What each symbol does to the objects:
* | + %
z614 | z906 z852
z73 | z926 z96
z268 | z202 z45
z60 | z862 z300
z485 | z660 z151
z543 | z614 z440
z835 | z92 z909
z48 | z215 z346
z410 | z518 z95
z705 | z852 z906
z972 | z45 z202
z300 | z485 z60
z906 | z410 z705
z193 | z48 z344
z989 | z824 z369
z980 | z346 z215
z518 | z717 z294
z96 | z844 z73
z944 | z583 z642
z583 | z794 z254
z294 | z95 z518
z615 | z294 z717
z660 | z193 z805
z440 | z944 z543
z92 | z3 z106
z106 | z909 z92
z1 | z300 z862
z215 | z615 z980
z346 | z344 z48
z254 | z642 z583
z151 | z60 z485
z844 | z254 z794
z3 | z369 z824
z794 | z73 z844
z95 | z705 z410
z642 | z543 z944
z344 | z805 z193
z824 | z106 z3
z202 | z1 z972
z681 | z96 z926
z369 | z881 z989
z909 | z268 z835
z852 | z440 z614
z881 | z681 z739
z862 | z972 z1
z739 | z989 z881
z717 | z980 z615
z805 | z151 z660
z926 | z739 z681
z45 | z835 z268

In the rows, 150 means zero.

The rows follow the links: the fewer symbols apart two objects are, the more alike their rows tend to be.

Row, then object:
[ 136  191  178  206  141  109  159  199  130  231  260  168  106  103  111  222   46  166  158  144  149   51  164  177   65   63  130   97  141  154  117  109  208  105  126  131  145  149  202   94  149  155  141  186]; object z794
[ 145  120  197   85  189  205   47  113   95   93   97  135  199  175  132   57  251  150  121  150  186  194  102  135  232  158  121  236  153  150  206  156  185  175  116  139  123  172   44  179  182  119  198  141]; object z202
[ 167  128  147   86  118  211  146  123  181   91   35  111  183  191  189   62  229  111  178  181  194  235  184  116  228  258  181  174  109  140  132  223   92  160  168  173  163  163  127  161  154  161  120  146]; object z346
[ 147  190  134  219  124  101  220  197  182  231  224  176   99  106  140  242   43  162  171  142  130   79  185  171   58  111  166   63  145  157  100  116  161  121  160  150  159  136  249  100  140  171  114  177]; object z944
[ 167  118  163   76  114  224  121  100  174   91   41  109  192  181  173   45  241  114  174  180  196  220  164  120  232  243  170  199  117  131  140  220  117  161  161  159  141  164  109  150  164  157  123  152]; object z980
[ 135  170  171  203  177   97  142  182  107  200  269  193  117  103   95  215   81  192  116  109  117   78  103  186   72   24  106  124  187  154  161   80  204  132  138  122  138  138  162  134  142  142  191  143]; object z681
[ 135  204  123  242  169   97  221  202  156  220  244  186  101  127  167  277   47  182  139  132   99   98  169  174   88   98  154   87  175  179  157   98  165  140  155  160  169  133  218  173  124  147  167  154]; object z3
[ 135  193  198  192  145  110  144  194  114  233  264  173  129  111   86  210   66  170  150  139  157   42  147  180   77   60  115  113  140  150  121  105  233  106  105  129  149  164  180   95  153  152  159  188]; object z73
[ 171  104  116   98  163  190  149  108  173   63   40  128  187  192  208   85  245  134  149  158  153  260  137  134  238  235  172  191  162  149  183  189   85  193  187  169  157  145  114  206  156  143  156  115]; object z660
[ 146  188  154  210  132   96  198  197  158  236  251  176  112  112  120  240   37  167  161  143  133   53  171  176   62   86  152   84  140  156  110  121  185  122  132  144  162  141  221   98  147  171  129  190]; object z583
[ 135  202  103  240  158  107  259  197  177  201  200  169   99  154  213  276   56  167  156  148  111  124  212  151  114  170  185   88  146  175  141  129  120  139  165  184  192  127  251  196  119  166  151  164]; object z835

Each walk starts at a row. The symbols on each line, taken left to right, move it on to the next object.
Each answer is a row, close to the row of the object it stands for.
start [ 150  116  200  113  171  143   42  139   94  157  202  154  166  111   52   94  184  161  115  125  159  112   56  171  115   35   95  197  198  132  168  111  229  136  125   99  105  160   77  101  180  127  181  129]
+ % % + +	[ 166   99  192   65  140  185   42  109  114  105  117  128  190  127   89   26  241  134  130  140  194  165   76  136  176  113  113  218  160  130  161  169  185  161  139  107  101  173   48  103  184  138  155  140]
+ + % % % +	[ 165  147   85  191  117  114  264  153  242  161  123  154  111  146  203  213   96  144  178  155  109  182  207  144  122  214  208   78  157  152  116  170   58  162  208  178  187  122  256  145  130  177   92  137]
start [ 155  188  117  219  117  101  238  191  204  208  201  165  100  115  165  243   56  156  169  151  119   98  194  168   69  135  177   66  143  159  103  140  130  139  174  162  167  132  257  111  138  184   97  160]
+ + + + %	[ 139  160  177  179  180  103  114  170   97  199  263  185  127  105   83  188  103  190  108  119  121   89   85  188   80    8  104  148  197  153  169   79  218  132  129  109  126  151  132  129  156  131  192  141]
+ + + + + + %	[ 161  158   81  206  112  111  280  173  229  177  154  163  107  124  201  230   81  149  181  164  112  158  207  161  100  186  198   74  146  156  108  165   81  142  199  175  185  115  261  136  134  184   88  154]
start [ 170  103   85  130  146  170  206  110  206   91   46  129  154  185  227  132  196  126  163  154  134  257  167  125  213  256  202  155  159  150  163  196   42  193  218  179  175  133  163  197  144  166  125  109]
+ % + + + + +	[ 157  173  102  173  131  168  242  151  202  133   85  145  135  195  248  188  147  134  188  178  146  195  247  131  193  277  207  116  110  164  132  197   65  158  173  211  195  137  222  195  135  168  116  162]
+ % + + % % + %	[ 163  149  129  136  117  190  201  136  203  113   53  127  166  196  221  128  187  116  189  188  171  220  229  114  221  287  192  145  103  157  130  221   81  164  163  205  181  146  178  183  144  170  114  159]
start [ 174  117   79  144  128  155  232  121  216   99   62  140  148  178  229  152  177  126  168  160  137  248  184  127  180  253  205  135  157  151  153  204   44  183  216  180  179  122  196  187  135  172  111  114]
+ % + % +	[ 174  124   78  159  122  142  251  132  239  115   70  144  136  166  235  166  149  125  172  164  111  229  195  124  159  245  208  120  162  154  142  193   40  185  222  182  188  113  214  169  137  169  104  121]
% % + + %	[ 160  106  193   62  136  198   48  107  124   94   92  122  202  152  100   21  247  130  142  160  200  188   91  136  202  146  130  206  148  123  155  182  164  154  141  116  109  171   58  110  175  144  153  140]
start [ 173  104   98  109  151  183  181  104  192   75   37  128  180  184  222  105  222  131  152  162  151  266  158  117  227  253  185  173  161  145  172  202   56  190  200  177  166  136  143  199  144  157  139  117]
+ + + + % +	[ 168   99  169   62  130  218   93  104  162   80   52  111  198  174  142   23  258  115  164  171  195  214  136  119  220  216  148  207  124  134  149  206  136  166  161  141  133  169   84  133  172  149  131  152]
+ + + % % + +	[ 160  166  113  152  118  175  224  144  201  122   64  135  154  206  232  158  153  125  192  183  153  206  237  122  203  294  203  127   97  158  131  210   79  159  177  197  195  138  196  199  141  173  111  171]
start [ 128  199  113  255  170  105  243  203  161  206  216  182  106  151  184  284   52  175  145  146  103  105  200  169   96  142  171   90  160  178  150  106  140  139  146  175  181  133  233  176  121  160  163  156]
% % + + + %	[ 126  181  216  162  165  135   75  184   85  217  248  174  141  120   71  171  108  176  140  131  172   51  129  174  102   49   92  164  141  149  154  103  260  110   85  115  124  175  119  110  157  141  184  188]
+ % + + + + +	[ 146  140  193  138  175  132   66  148   96  170  229  168  155   94   60  127  163  172  113  115  147  105   60  181   95   19   93  184  200  134  167   98  229  142  125   94  110  154   83  106  166  129  184  133]
start [ 158  179  101  213  104  102  256  176  216  195  173  166  106  130  181  231   63  154  180  155  118  123  206  158   80  158  191   61  148  160  104  143  105  138  179  168  176  122  261  125  125  185   96  155]
% % % % + % +	[ 156  109  203   69  155  177   31  113  104  125  146  138  183  120   74   39  220  146  126  137  184  148   58  160  157   81  102  210  181  118  161  143  199  157  137   96  104  167   46  100  172  131  155  134]
+ % + % + + % % +	[ 160   91  186   57  123  209   70   93  135   89   65  119  206  165  117   20  255  117  163  171  200  206  119  131  208  186  136  212  128  133  152  196  150  152  144  130  120  174   63  128  178  140  133  147]
start [ 142  186  102  225  150  135  263  185  200  169  146  165  118  181  242  246   83  147  171  171  127  163  241  144  155  237  202   90  124  174  131  163   92  157  173  204  199  129  253  199  124  174  133  166]
+ % % % + +	[ 156  115  173   77  179  204   78  104  112   79   90  125  192  190  150   56  258  150  123  145  179  212  106  127  243  179  127  229  158  153  202  177  155  177  133  144  131  169   45  203  172  120  200  133]
% % % % +	[ 152  105  149   88  174  201   90  101  130   74   65  127  190  186  170   66  260  139  143  150  172  237  114  130  247  197  142  223  156  141  196  174  140  178  157  151  137  157   68  200  166  129  187  123]
start [ 167  134  133  104  121  204  174  122  190   97   36  123  172  195  213   97  219  110  183  184  187  225  196  115  219  270  196  159  104  145  139  229   82  163  151  191  162  158  160  171  160  171  107  161]
% + + + + % %	[ 172  136   69  185  113  137  264  141  246  139  102  154  124  155  224  193  125  130  180  160  115  207  206  140  137  232  208   91  150  158  123  180   49  178  220  183  188  116  238  161  126  172   80  130]
+ + + + + + + %	[ 138  138  179  164  177  123   79  169   95  189  240  167  139  103   64  157  123  184  108  118  127   88   67  178   86    3   99  157  205  144  165   83  223  127  123  105  111  150  108  115  153  122  191  128]
